Look-ups in named tables: a row name and a column name give one cell, copied from the table.

fumamez:
          zusi    fis    luf    tad   tobu  tafatel  lober
rovoseb  0.476  0.727  0.732  0.602  0.867    0.584  0.616
ril      0.292  0.605  0.573  0.750  0.716    0.538  0.236
gal      0.611  0.498  0.467  0.828  0.740    0.499  0.911
sefer    0.440  0.799  0.683  0.585  0.545    0.769  0.776
fusok    0.557  0.625  0.339  0.440  0.696    0.663  0.605
tib      0.406  0.783  0.422  0.772  0.636    0.631  0.573
rozatob  0.579  0.617  0.696  0.723  0.725    0.838  0.644
fosituv  0.838  0.911  0.547  0.672  0.627    0.702  0.408
sas      0.636  0.446  0.478  0.705  0.556    0.712  0.488
dosu     0.716  0.469  0.797  0.392  0.432    0.441  0.533
mufu     0.537  0.560  0.536  0.407  0.637    0.773  0.573

tib, zusi => 0.406
gal, luf => 0.467
rovoseb, zusi => 0.476
ril, zusi => 0.292
tib, lober => 0.573
mufu, fis => 0.560
tib, luf => 0.422
rovoseb, luf => 0.732
rozatob, tafatel => 0.838
fusok, lober => 0.605
mufu, tafatel => 0.773
fusok, fis => 0.625
gal, tafatel => 0.499
fusok, tad => 0.440
sefer, tafatel => 0.769
gal, tobu => 0.740
tib, tobu => 0.636

nifin
cols = fozab, lavu, nukizi, lemap, zugo, mig
fep: [112, 130, 46, 197, 143, 122]
berame: [80, 72, 89, 88, 75, 77]
fav: [85, 80, 87, 86, 94, 91]
rivo: [92, 65, 86, 74, 73, 63]
kizemo: [108, 115, 87, 153, 120, 129]
kuv: [111, 74, 45, 123, 127, 34]
purirak: [84, 87, 82, 79, 89, 85]
sof: [94, 67, 77, 93, 89, 64]
namo: [50, 66, 58, 124, 114, 83]
sep: [74, 66, 133, 25, 41, 44]
kurukud: [90, 89, 95, 71, 76, 79]
dum: [84, 89, 68, 111, 75, 72]
manimup: [90, 77, 98, 57, 62, 49]
semur: [86, 85, 89, 89, 78, 83]

zugo of berame: 75
lemap of namo: 124
nukizi of purirak: 82
mig of manimup: 49
lavu of sep: 66
nukizi of berame: 89
zugo of semur: 78
mig of sof: 64
nukizi of sof: 77
lavu of semur: 85
fozab of fav: 85
mig of berame: 77
zugo of kizemo: 120
zugo of fav: 94
lemap of dum: 111
Which row has the largest mig? kizemo

lemalaf =
|  | pifurus | toleto |
|---|---|---|
| mis | 6284 | 3558 |
| metoro | 6672 | 4932 |
| bor | 4220 | 916 |
| tepazek | 9705 | 5068 |
| kav | 5337 | 4895 |

metoro, toleto -> 4932
bor, pifurus -> 4220
mis, toleto -> 3558
bor, toleto -> 916
metoro, pifurus -> 6672
kav, toleto -> 4895
tepazek, pifurus -> 9705
tepazek, toleto -> 5068
mis, pifurus -> 6284
kav, pifurus -> 5337

tunofu
|  | zudovur | bez | modig |
|---|---|---|---|
| kom | 519 | 623 | 244 |
| lagob | 226 | 860 | 714 |
| mag | 759 | 460 | 332 |
| kub | 637 | 483 | 259 |
| vub | 311 | 838 | 599 |
| vumoba | 892 | 466 | 907 |
| dip | 595 | 597 | 543 |
| sigape | 777 | 836 | 696 |
| lapudor | 250 | 973 | 688 |
| zed | 646 | 707 | 785 |
| bav | 620 | 481 | 831 |
| zokolo | 627 | 934 | 402 |

vumoba, bez: 466
lagob, bez: 860
bav, bez: 481
zokolo, bez: 934
vub, zudovur: 311
dip, zudovur: 595

piv.tsv
	vas	takotez	lesipag	pok	tidali	zegi
dis	167	157	149	104	113	101
gub	155	94	152	142	167	121
vug	142	145	146	108	101	115
morata	181	166	154	105	116	91
vusedo	181	174	148	103	121	88
zep	155	98	150	140	164	126
finu	160	103	154	138	173	121
bazag	93	120	147	120	57	98
pob	142	125	153	119	109	107
bon	120	127	122	108	88	149
ton	80	117	101	110	79	195

tidali of dis: 113
pok of dis: 104
zegi of vug: 115
pok of ton: 110
takotez of finu: 103
lesipag of vug: 146
pok of bon: 108
takotez of bon: 127
zegi of dis: 101

gevan
|  | zevinug | peki | vabi | gaguza | kod | fisisug |
|---|---|---|---|---|---|---|
| dezam | 112 | 28 | 104 | 204 | 112 | 67 |
| dasomu | 59 | 106 | 66 | 182 | 162 | 67 |
| mos | 129 | 67 | 104 | 148 | 120 | 67 |
| kif | 94 | 106 | 85 | 159 | 129 | 85 |
| zikiz | 147 | 28 | 142 | 193 | 112 | 67 |
| zatepam | 147 | 67 | 200 | 193 | 95 | 175 |
| feg | 112 | 67 | 104 | 171 | 120 | 67 |
| vef | 59 | 224 | 85 | 204 | 103 | 157 |
| devesu | 59 | 224 | 85 | 204 | 112 | 121 |
| tikeli | 77 | 146 | 85 | 159 | 120 | 103 |
| tun | 147 | 28 | 162 | 182 | 103 | 67 |
| faram | 94 | 146 | 85 | 148 | 129 | 85 |

vabi of tun = 162
kod of kif = 129
peki of vef = 224
zevinug of devesu = 59
peki of zikiz = 28
fisisug of tikeli = 103
fisisug of devesu = 121
zevinug of tun = 147
vabi of feg = 104
kod of zikiz = 112
gaguza of zatepam = 193
gaguza of faram = 148
gaguza of tun = 182
peki of dezam = 28
fisisug of faram = 85

